Here is a tiny trained network, its code and every weight. The questions are about switching its units off for an input and a class, where a switched-off unit gives its printed mean instead of its output.

import numpy as np


def w(rows, s, z=0):
    codes = np.array(rows[::2]) - 128.0
    scale = np.full(codes.shape[1], s)
    scale[-1] = z or s
    return codes * scale


def f(y):
    return np.maximum(y, 0)


def log_softmax(a):
    a = a - a.max(-1, keepdims=True)
    return a - np.log(np.exp(a).sum(-1, keepdims=True))


def net(x, mask):
    res = np.array(x, float).reshape(1, 3) / 4 @ E
    y = f(res @ A[0][:, :-1].T + A[0][:, -1])
    res = res + np.where(mask, y, B[0][:, -1]) @ B[0][:, :-1]
    return log_softmax(res[-1] @ U[:, :-1].T + U[:, -1])


A, B = {}, {}
E = w([
[149,89,240,30,129,111,181],'x0',
[173,198,191,218,132,9,159],'x1',
[74,190,34,99,115,116,254],'x2',
],0.0093)
A[0] = w([
[101,181,217,231,200,99,106,100],'neuron 0',
[156,54,139,218,32,148,88,117],'neuron 1',
[92,196,93,89,113,147,242,8],'neuron 2',
[82,73,87,128,20,209,127,103],'neuron 3',
[116,157,96,221,93,178,110,83],'neuron 4',
[151,65,182,87,100,99,182,137],'neuron 5',
[109,204,95,170,200,180,91,16],'neuron 6',
[112,175,53,116,83,127,172,85],'neuron 7',
[90,113,84,27,129,167,104,209],'neuron 8',
[86,197,78,118,103,125,170,33],'neuron 9',
[140,165,168,200,162,1,211,163],'neuron 10',
[40,98,131,97,148,224,116,146],'neuron 11',
[70,192,78,119,71,100,52,18],'neuron 12',
],0.0087,0.0017)
B[0] = w([
[82,139,66,205,200,162,93,207],'neuron 0',
[125,151,220,22,151,174,66,178],'neuron 1',
[169,157,138,58,210,177,63,212],'neuron 2',
[90,74,161,217,132,105,117,188],'neuron 3',
[91,211,172,81,81,80,131,176],'neuron 4',
[5,136,254,53,91,134,122,183],'neuron 5',
[118,211,184,115,85,130,106,165],'neuron 6',
[83,139,207,126,181,154,53,192],'neuron 7',
[27,115,104,235,144,133,166,200],'neuron 8',
[154,178,162,87,220,179,110,188],'neuron 9',
[36,64,112,230,130,178,137,251],'neuron 10',
[60,133,125,251,160,108,102,195],'neuron 11',
[63,155,178,105,73,182,117,161],'neuron 12',
],0.007,0.012)
U = w([
[141,154,218,64,229,222,21,155],'0',
[70,98,116,224,140,172,154,101],'1',
[63,205,227,72,76,178,82,230],'2',
[75,135,127,161,77,139,129,210],'3',
[178,134,111,39,60,139,106,2],'4',
[210,89,97,107,68,131,129,2],'5',
[177,115,137,109,2,36,143,2],'6',
],0.0091,0.003)

Each question gives the input, the list of numbers given to net, and the class t.
The units are the neurons (one row each of A and B). Each row of codes is followed by its name. A weight is (code - 128) times the scale printed after its matrix; where a second scale follows, it is the last column's (A, B and U).
mask holds one flag per neuron, in row order. A switched-off neuron (its flag False) gives its mean, the last column of its row in B, instead of its output. The means were averaged over made-up inputs and are rounded, as every weight is.
A unit's drop is (log p(t) with every unit on - log p(t) with that unit switched off) / (log p(t) with every unit on - log p(t) with every unit switched off).
The circuit of an input: a set's keep is (log p(t) with only the set's units on - log p(t) with every unit switched off) / (log p(t) with every unit on - log p(t) with every unit switched off). Starting from the 12 units with the biggest drops (on a tie, the unit counted first), units are removed one at a time, each time the one whose removal leaves the highest keep (on an exact tie, the one counted first), for as long as the keep stays at least 0.8.
units of the circuit, in order: the units of the circuit, biggest drop first
most important unit: the unit with the biggest drop
k most important neurons: the k neurons with the biggest drops, biggest first
drop of u: that unit's drop, to one decimal
input [-7,0,5], class 2: units of the circuit, in order => (neuron 4; neuron 6)
input [3,-8,-6], class 1: units of the circuit, in order => (neuron 8; neuron 11)
input [5,4,5], class 0: most important unit => neuron 2
input [-6,3,-3], class 2: units of the circuit, in order => (neuron 4; neuron 2; neuron 1)
input [8,8,0], class 1: 2 most important neurons => (neuron 10; neuron 0)
input [-5,-5,-3], class 1: 2 most important neurons => (neuron 11; neuron 3)
input [1,5,5], class 0: 4 most important neurons => (neuron 2; neuron 8; neuron 9; neuron 11)
input [7,0,-3], class 2: units of the circuit, in order => (neuron 5; neuron 2)
input [4,1,-3], class 2: units of the circuit, in order => (neuron 2; neuron 5)
input [3,-3,5], class 0: 2 most important neurons => (neuron 2; neuron 10)
input [-5,7,8], class 0: 3 most important neurons => (neuron 2; neuron 9; neuron 7)
input [4,7,-4], class 1: 3 most important neurons => (neuron 10; neuron 0; neuron 2)
input [-2,4,-3], class 1: 2 most important neurons => (neuron 2; neuron 0)
input [8,7,8], class 0: units of the circuit, in order => (neuron 2)
input [0,-5,8], class 0: 4 most important neurons => (neuron 2; neuron 9; neuron 7; neuron 10)
input [-8,-2,7], class 2: 4 most important neurons => (neuron 4; neuron 12; neuron 6; neuron 0)
input [-7,-4,5], class 2: units of the circuit, in order => (neuron 4; neuron 6)
input [1,-3,5], class 0: 2 most important neurons => (neuron 2; neuron 10)
input [8,-8,-2], class 1: 2 most important neurons => (neuron 8; neuron 11)
input [2,5,6], class 0: 3 most important neurons => (neuron 2; neuron 9; neuron 8)
input [4,7,0], class 1: units of the circuit, in order => (neuron 10)
input [-8,-2,8], class 0: 3 most important neurons => (neuron 2; neuron 9; neuron 7)
input [4,-7,1], class 1: drop of neuron 8 => 0.1
input [-7,6,-3], class 2: drop of neuron 9 => -0.1
input [-8,5,2], class 2: drop of neuron 4 => 0.4
